What each symbol does to the states:
vig: α>ras, τ>dep, π>nin, δ>kat, φ>naz, ω>vir
sem: α>vov, τ>dus, π>gom, δ>med, φ>vem, ω>teb
vop: α>kat, τ>dom, π>tak, δ>sep, φ>guk, ω>naz
det: α>naz, τ>nin, π>vop, δ>guk, φ>vob, ω>tul
zab: α>zav, τ>pur, π>tes, δ>tul, φ>muk, ω>zub
vur: α>lub, τ>gon, π>pep, δ>vez, φ>ped, ω>lak
ras: α>dep, τ>det, π>kav, δ>dom, φ>nin, ω>sef
tad: α>nul, τ>ser, π>mas, δ>zun, φ>dob, ω>lig
mag: α>bef, τ>mus, π>duz, δ>vav, φ>tus, ω>med
vov: α>dus, τ>geg, π>mel, δ>pon, φ>gom, ω>rak
dom: α>laz, τ>guk, π>kis, δ>teb, φ>pok, ω>kav
paz: α>gad, τ>deg, π>lok, δ>nus, φ>rom, ω>kap
buk: α>gub, τ>raf, π>pur, δ>vir, φ>zav, ω>tam
gan: α>tad, τ>nul, π>dob, δ>rol, φ>sus, ω>fim
rak: α>bap, τ>tis, π>dus, δ>mel, φ>vov, ω>nos
lel: α>mag, τ>bef, π>tus, δ>dig, φ>kel, ω>rud
fam: α>gan, τ>tad, π>sus, δ>vil, φ>ser, ω>ril
ren: α>vil, τ>rol, π>noz, δ>ziz, φ>tet, ω>ser
gol: α>nar, τ>paz, π>mok, δ>fim, φ>deg, ω>dev
nak: α>mit, τ>zub, π>raf, δ>puf, φ>gub, ω>fas
rom: α>lok, τ>ril, π>nus, δ>nul, φ>lig, ω>paz
tis: α>sem, τ>vov, π>vem, δ>rud, φ>geg, ω>bot
mus: α>kel, τ>tus, π>viz, δ>lub, φ>lak, ω>dav
mas: α>ren, τ>vil, π>tet, δ>fis, φ>zun, ω>nul
vir: α>sef, τ>mim, π>ras, δ>nin, φ>vig, ω>pur
gon: α>zeg, τ>ped, π>fab, δ>dev, φ>ris, ω>dig
med: α>pon, τ>dav, π>bef, δ>duz, φ>mag, ω>gom
lig: α>nus, τ>fam, π>nul, δ>mas, φ>tad, ω>rom
kis: α>nos, τ>sep, π>rak, δ>vov, φ>teb, ω>laz
teb: α>rak, τ>bap, π>vov, δ>gom, φ>sem, ω>kis
ziz: α>fas, τ>zaf, π>nak, δ>gub, φ>tam, ω>noz
gad: α>deg, τ>mok, π>ril, δ>fam, φ>lok, ω>tol
rol: α>zun, τ>tet, π>das, δ>zaf, φ>gim, ω>dob
tet: α>noz, τ>gim, π>ziz, δ>tam, φ>fis, ω>ren
tam: α>nak, τ>mit, π>gub, δ>pur, φ>buk, ω>ziz
nus: α>fam, τ>gan, π>ser, δ>ren, φ>nul, ω>lok
kav: α>vob, τ>vop, π>laz, δ>kis, φ>dom, ω>dep
pon: α>dav, τ>lel, π>mus, δ>lak, φ>bef, ω>mel
rud: α>med, τ>pon, π>mag, δ>tus, φ>lel, ω>vem
tol: α>gol, τ>nar, π>deg, δ>ril, φ>gad, ω>dap
gub: α>raf, τ>zab, π>puf, δ>sef, φ>pur, ω>nak
tus: α>duz, τ>lak, π>vav, δ>zeg, φ>dig, ω>mag
daz: α>kap, τ>tol, π>paz, δ>rom, φ>nar, ω>dag
tul: α>vig, τ>ras, π>naz, δ>vop, φ>det, ω>tes
bot: α>teb, τ>rak, π>sem, δ>vem, φ>tis, ω>pok
bap: α>tis, τ>sem, π>geg, δ>los, φ>dus, ω>sep
pep: α>ris, τ>fab, π>dap, δ>tol, φ>vez, ω>lub
vem: α>gom, τ>mel, π>med, δ>mag, φ>rud, ω>sem
dev: α>daz, τ>kap, π>nar, δ>mok, φ>gol, ω>fab
gom: α>mel, τ>los, π>pon, δ>bef, φ>med, ω>vov
puf: α>muk, τ>tes, π>mim, δ>dep, φ>sef, ω>raf
noz: α>gim, τ>das, π>fas, δ>nak, φ>ziz, ω>vil
ser: α>sus, τ>dob, π>vil, δ>noz, φ>ren, ω>fam
dap: α>dev, τ>daz, π>gol, δ>deg, φ>tol, ω>ris
nul: α>ser, τ>sus, π>ren, δ>tet, φ>mas, ω>nus
nos: α>sep, τ>bot, π>bap, δ>dus, φ>rak, ω>guk
ris: α>fab, τ>dag, π>dev, δ>gol, φ>dap, ω>gon
vez: α>dap, τ>dev, π>tol, δ>gad, φ>kap, ω>pep
geg: α>vem, τ>gom, π>rud, δ>lel, φ>los, ω>tis
das: α>fis, τ>ziz, π>zir, δ>zub, φ>zaf, ω>zun
zir: α>tam, τ>nak, π>buk, δ>zav, φ>zub, ω>fis
fas: α>zaf, τ>zir, π>mit, δ>raf, φ>nak, ω>gim
viz: α>dig, τ>vav, π>gon, δ>ris, φ>lub, ω>kel
fis: α>ziz, τ>fas, π>tam, δ>buk, φ>zir, ω>tet
fab: α>dag, τ>vez, π>daz, δ>nar, φ>dev, ω>zeg
dus: α>geg, τ>vem, π>los, δ>dav, φ>mel, ω>bap
lub: α>gon, τ>zeg, π>ris, δ>dap, φ>pep, ω>viz
dav: α>lel, τ>mag, π>kel, δ>viz, φ>mus, ω>los
mok: α>rom, τ>lok, π>lig, δ>tad, φ>fim, ω>nar
vav: α>vur, τ>lub, π>ped, δ>dag, φ>zeg, ω>duz
muk: α>tes, τ>vir, π>tul, δ>det, φ>mim, ω>zab
dob: α>mas, τ>ren, π>zun, δ>das, φ>rol, ω>tad
sef: α>mim, τ>tul, π>dep, δ>kav, φ>ras, ω>puf
dig: α>vav, τ>vur, π>zeg, δ>fab, φ>gon, ω>tus
mel: α>los, τ>rud, π>dav, δ>mus, φ>pon, ω>dus
vil: α>rol, τ>zun, π>gim, δ>fas, φ>noz, ω>sus
nin: α>kav, τ>vob, π>dom, δ>pok, φ>kat, ω>ras
mit: α>zub, τ>buk, π>zab, δ>muk, φ>raf, ω>zaf
sep: α>bot, τ>teb, π>tis, δ>geg, φ>bap, ω>tak
guk: α>tak, τ>pok, π>sep, δ>bap, φ>nos, ω>vop
lok: α>ril, τ>fim, π>fam, δ>ser, φ>nus, ω>gad
tak: α>pok, τ>kis, π>bot, δ>tis, φ>sep, ω>kat
laz: α>guk, τ>tak, π>nos, δ>rak, φ>kis, ω>vob
sus: α>dob, τ>mas, π>rol, δ>gim, φ>vil, ω>gan
dag: α>vez, τ>dap, π>kap, δ>paz, φ>daz, ω>ped
zaf: α>zir, τ>tam, π>zub, δ>zab, φ>mit, ω>das
nar: α>paz, τ>gad, π>rom, δ>lig, φ>mok, ω>daz
zeg: α>ped, τ>pep, π>dag, δ>daz, φ>fab, ω>vav
gim: α>das, τ>fis, π>zaf, δ>mit, φ>fas, ω>rol
zav: α>pur, τ>puf, π>vir, δ>vig, φ>tes, ω>buk
zun: α>tet, τ>noz, π>fis, δ>zir, φ>das, ω>mas
ped: α>pep, τ>ris, π>vez, δ>kap, φ>dag, ω>vur
ril: α>fim, τ>lig, π>gan, δ>sus, φ>fam, ω>deg
pur: α>puf, τ>muk, π>sef, δ>ras, φ>vir, ω>gub
fim: α>lig, τ>nus, π>tad, δ>dob, φ>gan, ω>mok
tes: α>vir, τ>sef, π>vig, δ>naz, φ>tul, ω>zav
kat: α>dom, τ>laz, π>pok, δ>bot, φ>tak, ω>nin
zub: α>buk, τ>gub, π>zav, δ>tes, φ>zab, ω>zir
vob: α>vop, τ>kat, π>guk, δ>nos, φ>laz, ω>det
kel: α>tus, τ>duz, π>dig, δ>gon, φ>viz, ω>lel
lak: α>viz, τ>dig, π>lub, δ>pep, φ>vur, ω>mus
raf: α>zab, τ>zav, π>muk, δ>mim, φ>puf, ω>mit
naz: α>nin, τ>kav, π>kat, δ>tak, φ>vop, ω>vig
bef: α>mus, τ>kel, π>lak, δ>vur, φ>duz, ω>pon
duz: α>lak, τ>viz, π>vur, δ>ped, φ>vav, ω>bef
deg: α>mok, τ>rom, π>fim, δ>gan, φ>ril, ω>gol
los: α>rud, τ>med, π>lel, δ>kel, φ>dav, ω>geg
kap: α>tol, τ>gol, π>gad, δ>lok, φ>paz, ω>vez
dep: α>det, τ>naz, π>vob, δ>laz, φ>kav, ω>mim
pok: α>kis, τ>nos, π>teb, δ>sem, φ>bot, ω>dom
mim: α>tul, τ>vig, π>det, δ>vob, φ>dep, ω>muk

The rows follow the links: the fewer symbols apart two states are, the more alike their rows tend to be.

Each row is also shifted at random along 8 hidden directions that mean nothing.

Each row, then its state:
[-17   2 -18  15   8   2 -13 -21  12  -6   9   5  17  -8  -7 -11  -2  -8   4 -31 -12  -3   6  12   7   3   2  20  -7  18   8  -1   2   8  -8   0  -2  -6   1 -23   0  -3  22 -10   5   1  -2   2   5  24   7  -1   7 -11  -3  -3 -16]: kel
[ -1   3  11 -22  -1  10  -3  -5   1   2   8  17   9   2  -5  11 -17  -1 -13 -18 -15  16   4  29  14  -8   6 -10   3  -5  -4 -18  13   5   7 -16   5 -12  -6  11  -4  24   5  -2 -16   2  -8  15  -2   0 -16   7   3 -31   8  -1   4]: rom
[ 38 -17  -7   1  -2 -14  15  12   0  -4   3  -1 -16   0  -6  -1  -3   2  -2  -1  11   3   7  -7   1  19 -19 -22  17   4   5 -25   2   0  17 -13 -15   6  11  17   5  13 -20  -7  -2  12 -21 -17 -20  -7   1 -20 -17  -2  -5   2   5]: sep
[ 22 -12   0   8  -3  10   9  12  -6 -14   1  10   3  -4   0   2  12   4   5   8   4  -4   1 -15 -16 -15  -7  -3  20 -18  -9  12   2  -3  -6   4 -10   8 -18   6  -8 -18 -13  -1 -11 -11   6   2  17   0   2 -17  10  13  25   2 -11]: rol
[ 47  -7   3  10  -2  -3   3   2 -16   8  -1  -4  -6   2   0   4   4 -14   2   8  13  -6 -10   4 -16  11   6   5   6   5  -3   0  -7  -6  12  -3  -1  10  11   4  13 -12   3  -4  -2 -10   1  -9   2  -6  10  -9  -5   0   4   4   2]: laz
[  2  -8 -23  10  -6   2   2 -15  14 -17   9  12  26 -22  -3 -23   4  13  14 -35  -5  -4  22 -16   7   4 -17  -2  16  -6   3   9  19   9  -7  -2 -17 -14 -21  -6 -19   2 -20  -2   0  -1  -1  11   3   8 -16 -13   6  -7   1  -7 -22]: tol
[ -6  11   5  -6   4  -4  -2   2   5   5 -14   4 -18   1   6  37  12 -10 -16  14  15   0  -1   6   3  11   4 -14 -21  10  -5 -24   0 -17  11 -14  -5   7   8  18  13  13  -7   0   6   3 -10 -12 -15 -21 -22   8  -7 -13  -8   6  20]: kav
[ 19  -1 -15   4   4  -8  -5  -2  21 -18   4   2  -1 -12  -8   4   4   7 -10 -10 -13  -3  21   9  11   8 -13 -10 -11  11  12 -19   9   5   5 -18  -2  -6   1  -5  -6  11 -14 -11  -7  18 -12 -10 -18   9 -20  -5   7 -25  -3   4 -13]: viz
[  4  11  -8   7  -3  -4  -7 -11   4   3 -23 -31 -15   3   4   1   6  12  15  20   9 -28   7   3   0   1 -17  -5 -24  -1 -12  -1  14   4   3   1   2  16 -10 -15   7   8 -19  -4  -1   3  19 -14 -17 -20 -28  15  -1 -19 -23  14   3]: mim
[-16  -8   5   1   0   6   5  -5 -20  14  -5 -16  -4  21  -2 -17 -16  -4  16   4   5  -7 -18  10 -11  -9  -5  12  14  -8 -12   5   0  10   3  13   2  19  -2 -10  13   1  15  -4  -5 -13  16   2  10  -3  19   1  -9   1  -6   4   4]: muk
[ -8  10   7  10   5  -5 -10   8  -1  11  14  -5  -4  -8   9  18   4 -13   2   5  -1   6  -2 -13   4   8  14  10 -15  19  10   8 -17 -12 -21  -3   4  -4  13  -6  -8 -30  11  11  12  10 -14   1   6   3  11   3  -3  26  12  -1  -1]: med
[ -9   2  -7 -15  -2   1   4 -11   6   3 -11   3  -4   8   1  -7   0  12 -10   3   6   3  11 -21   6  -2  -3 -18 -10 -12 -15  -6   7  -8  12  10  -1  -9  -5  15   8  23  -9  -1  17   6  -4   5 -10 -11 -11   6 -11   5 -20  -3  24]: mit
[  3  11   9 -10  -3 -18   5   7  -3  13  -8  -6  -9  12   6  -6 -12  -7  -7  16   4  10 -21  -5   9  13   7   3 -10   9  13  -2 -24 -10   3   9  13  -3  23   6  14  16   5  17  25   3   0  -2  -7 -14  10  18 -15  12 -31 -10  20]: rak
[ 24   5  11   0 -11   3   0   7 -29  23  -7 -22  -4  15   8  -3  -6  -6  10  33   4  -9 -22  -3 -14 -12  13   9  -7  -8 -15  19 -13 -11  -4  11  22   7   3  -1  12 -29  -1   3   1 -15  16   5   8 -15  10  10   6   9   7  10   9]: zav
[ -5  -3 -18  -4   0  12   2  -9  -9   8  -5  -3   6   6  -6  -3  -5   4   7  -9   9  -4  -4  -5   6 -14  -6 -10   2  -5 -20  -7  12  -3  -8   1  -4  -4  -6   0  11 -11   5 -19  -1  -3  -9   1  -4   9   7   0   5   2  16   9   0]: zab
[ -4  19  -8  -4   6   8  -9 -21  -1  12 -21  -8   4  12   2   6  -5  -6   9  -7  12  -7 -22  14  17 -10   1   8 -17   5 -10  -5   4   0 -13   9   0   9  -2 -14  17  14  24   0  11 -10  14   1   3  -1  -3  30  -3  -8 -15   3   8]: tul
[  6  18   0  -6  -1  10  -8   1   5  -4 -16   4   7   3   4  12   8   4  -8  18  -4  -4 -12   2   6 -22  10   4 -21  -9  -5  11  -3  -7 -15   7  14  -3 -11  -5   1  -6   0   3   1  -9  18   7   8   0 -12  23  21  -2   4   2   0]: mas
[  2   5   1  -1  -2  11 -13  -4  -2   0   0 -13   6   1  -5  -3  -2  10   2   8 -18 -11   6  17  -3 -20   7   6 -16  -5  -8  12  10   9  -5  -1  20  -3 -10 -17  -4 -19   3 -12 -20   1  13   5   0  12  -5   7  23 -17  17  11 -13]: nus
[-47  -6   9  -5  -3  -9   8  16   3 -12   3  12   3  -6  -2  -4  -1  -1  -7  -1  -8   6  -2  16  -6   8   0   2  15   0  20  -1  -5   6  10 -10   2  -2   4   6  -7   9 -12   5 -13  -4   3  -2  -3   0  -1  -7   9 -13  -1  -7 -12]: ris
[ 25  14 -12   8   7  10 -16 -27   3   8 -18 -17   3   0  -3   3   7  -1  15 -11  16 -20  -7  22   8  -3   1   9 -18  10 -11   0  18  13  -8   6  -5  11  -3 -26  12   0  29 -12  -2  -8  17 -11  -3  12  -1  22   1 -11  -6   9  -6]: naz
[ 46  -3  -3   0  -1  12  10   1  -4  -6   0  29  15   2   5   2   4  -5  -1  -8   9  11 -14 -22  -2 -15   1  -2  23 -19 -11   9  -5 -13 -12  12 -14  -1 -14  15  -3   1   0   9  11 -18   1  16  27  -1   4  -5   0  19  11  -9   4]: noz
[ 12   5 -17  22   3  -5  -7   2   9  -4 -10 -12 -17 -12   9  21  31   2   2  24  17 -20  18 -41  -7   7  -7 -10 -29   6  -9   3  -2 -23  -8  -1  -9   4  -3   1  -1 -27 -27  -4  18  10  -9 -15 -10 -15 -20  -7   2  20   2  10   5]: nin
[ 21   3  -8   7 -13  -4   1  -2   6  -9   3   5  19 -20   7 -13   7   7  10  -6  -6  -5   9 -14   2   6  -3   2   3  -5   9  20   3   0  -8  -1   1 -12 -12  -3 -17  -6 -28  12   4  -5   8  11   2  -9 -21  -2  11  -6  -3  -7 -17]: daz
[ 12   4 -23   7 -13 -15  10  -2  -1   0 -11   6  13  -8   5  -3  -8  -9   8 -10   9  -4 -13   1  14  20 -18  -5   4  10  11 -14  -5 -13  -1 -17  -6  -2   3   7  10  14 -37   2  15 -10  -4   0 -15 -28 -28   4   1 -31 -22  -1  -7]: sem
[ 25  -5  -8   5  -2   1   8   3   7 -17  -2  12   6   9   3 -15  -3   7   0   8 -11  -1  -1 -23  -5 -15 -15   2  11 -21  -5   9  -8  -6  -5  14  -2   6 -19   2  -5  13 -22  10  10  -6  12  14  18 -13 -12  -6   4   2 -13  -5   3]: sus
[ 11   2 -11  16  -3  -2  -2  -1 -11   9   8  -5  14  -9   4  -1  -4 -14  21 -15   8  -1 -16  -1   7   6   1  14   8  15   9   9  -8  -3 -25  -5  -4   0   7 -14  -3 -30   6   0   5  -8  -4   2   7   7  14   0   2  10  15   0 -18]: vem
[  7   8   0   2  -5 -15   0  14  11 -12  -4   2   1  -6   5  -2   4   2 -11  19 -14   1  -1  -4   2   7   2   5 -13   4  20   6 -18  -7   0  -2  16  -7   6   0  -6   3 -20  12   8   4   6  -1  -4  -8 -13   5  13  -6 -16  -5  -3]: gon
[ 17  -7  -6   5   3  -3   7   2  -7   4   1  10  -1   2  -1   4   1 -14  -6  -4  13   6 -10  -8  -5  10   4  -1   8   9  -1 -11 -11 -11   5  -2  -7   1  13  12  14  -4   7  -5  11  -5 -14  -7   0   1  16 -10  -7   8   3  -2   7]: tak
[-68  14 -16 -14  10  14  -1  -2  19 -13 -15  35  14  -5   1  29  14   1 -21  -8   5  12  -4 -11  19 -20   4 -12 -15  -4  -6 -14   1 -22 -17  -2  -9 -14 -13  17   3   7  -1  -6  12  -3 -12   7   2   8 -14  14  19   1  13  -3   7]: vil
[ -1  -2  -5 -11   3   8   2  -2   9  -9  10  19   6   7  -5   2 -12   4 -14 -14 -17  16   8  -2  12 -14  -6 -11   6  -9  -5 -15   3  -4  -1  -5  -1 -10 -11  12  -5  20  -6  -3   0   7 -13  16   5   0 -12  -3   2 -13   4  -3   8]: lig

Where do the symbols, taken in turn from left to right, take each start?
Answer with the state's name.
[ 12 -13   3  -1   5   5   9  10  -9   3   3  -9 -22  11  -4  12  -6   2   7   0  12   0   1   0  -1  -5 -20 -19  19  -6 -13 -21  10   5   1  -6 -18  20  -5   8   2   6  -2  -8 -12   8 -12 -11  -3  -4   5 -13 -17   6  13  10   6]
α φ τ α φ => kat
[-28  -4 -35   2   7   0   5 -12  10  -3  -4  14  14  -6 -10  -5  -2  -3  -1 -35  14   6  -4  -6  22   6 -10  -7   4  15   3 -24   3  -3  -9  -4 -17 -13   7   1  13   5  11 -19  16   3 -24  -9 -13  22  14  -2   0   3   1  -3  -5]
ω δ φ ω τ π τ α π => mus
[ -7  -1  -8   1  -5  -6  -1  -8  20 -13   8   3   8 -14   3 -18   5  19   3 -12 -10   0  28 -26   6   8 -11  -7  -1  -8   4  11  10   4   0   6  -7 -14 -14   0 -21  15 -21  11  11  13  -1  10  -3  -4 -19  -6  -5   5 -17 -10  -1]
π π ω α τ α τ => fam
[-43   3   8  -7   1  12  -2   9  -5  -4  -8   6   3   5  -2  15   5  -2  -8  14  -5  -2  -9  18  -8 -20   8   5  -2  -8  -4   4  -1  -1  -2  -3  10   4  -8   1   2 -12   3  -7 -18 -12  12   2   8   6  -2   5  23 -10  20   6  -6]
δ π φ φ τ τ π ω => tes
[ -6  -6  18  -3  11  -3   6   5  -4   7   3   9 -21  15   2  11  -1 -15 -11   5  13  14 -10  -6 -11   9   7   2   9   2  -2 -12 -14  -7  11  10 -11  14  14  14  12  15  24   9  11   0  -9  -6  10  -7  19  -7 -27  23 -10  -7  25]
φ ω π δ δ φ τ ω τ => dav
[ 16  -5   7   9 -11  -2   4  17 -14  -6   5   5  15 -10   0  -6   0  -9   8   4  -8  -3 -16  21 -12   1   7  17  19   1  18  18 -10   6  -4 -11  10   1   3  -7  -6 -25  -9   2 -21 -18  13   1  11   6   8  -6  22 -12  19  -1 -29]
ω π φ α φ α τ => gad
[-12  -5   8  -7  -4   6   2  -6  -7   4  -9  -5  -4   1  -1  -6   9  10   1   7   9  -8  10   0 -15  -1   5  -7   2 -13 -15   7  15   6  20   4  -1   0  -6   7   4   1  -3  -6 -11  -7  11  -3  -5  -3  -2  -4  -1  -1   2   3   6]
α δ α π ω φ τ α ω => vir
[ -1 -12  -9  18  -5 -12   9  11  -8  -1  11 -10  -3 -11   2  -5  -1  -5  18  -5   8  -6   2 -11  -5  17 -16   0  17   9  11   0  -4   0  -6 -11 -13   7   4  -2  -7 -18 -22   0  -2   2 -11  -8  -5  -8   2 -20  -6   5   7   2 -16]
δ φ δ δ τ π ω => tol
[  7  15 -10 -11  -5   9  -9 -22  12  -3  -1  16  28 -13   0  -2  -5   5   0 -31  -7   6   6  12  25  -2   4  -2  -7   0   1  -1  16   4  -9  -4   1 -21 -12  -4  -9  16   2   2   2  -2   1  17  -2   5 -22  19   9 -24  -4  -7  -9]
ω δ π ω τ α τ => fam
[-19 -12 -17   4   8  -4   9   4  -1   0  10   5   2  -3  -8  -6  -6  -4   6 -24  12  10  -5 -10  11   7 -10  -5  18  11   8 -15  -3   2 -10  -3 -17  -3  12   2   3  -8  14 -11   8   8 -24  -9  -5  22  31 -13  -9  23  12  -3  -6]
ω τ φ α φ α => mel
[ 12   0  -2   8   1  -4  -7 -12   3  -2   8   5   8  -3  -1  -2  -8 -14   2 -20 -11   0   2  21   3  12  -1  13   3  13  10  -7  -1   5   4 -11  -2   3   5 -10   0   9   6   1  -3  -3  -2   3   3   0  -8  -3  -3 -26  -9  -3  -9]
φ δ τ π τ π α => deg
[-39  -2 -15  11   2 -11  -1 -10   5   2  -9 -14  -2   0  -2 -24   7   3   5   2   7 -12   1 -13  -7  13   1  13 -11  11   5   8  -8   2   7  15   3  -1  13 -13  14  -6   9  -8  17   1   6 -11  -9   8  20   0  -3  14 -22  -3   2]
ω π α φ φ π α δ => duz
[ -6   1   2   4   3  -5  -3  18   0   3  16  -4 -13 -15   2  33   6  -7   1  -4   7   6  10  -1   9  11  -2 -14  -3  19   9 -16   2  -6 -13 -24 -11  -1   9   7 -13 -24  -7  -3  -8  18 -31 -13 -13   3  -1 -11  -4  10  30   8  -9]
δ φ α φ φ α τ => vez
[ 57  10 -19   3  -2  -6  -6  -8  16 -13  -3   9  17  -7  -4  -6  -5   1  -5 -13 -14   0  -2  11  20   2  -7   3  -9   8  14  -8  -2   1  -7  -8   6 -10  -1 -10   0  15  -7   0   5   3   1   2  -4   5 -18  11  12 -28 -15  -4 -13]
φ ω φ π τ ω φ => dap
[ 31 -14   1  16  -4  -3   2   3  -8  -5  18  12  10  -3  -4  -2 -10 -20   2 -15 -13   2  -3  20 -12  10  -1  15  21   9  11  -5  -8   0   7 -16  -2   7   4  -2   0  -5  -5  -3 -14 -10  -5   4  11  -2  -1 -20   3 -26   8   0 -16]
ω δ α π ω τ α α ω => lub
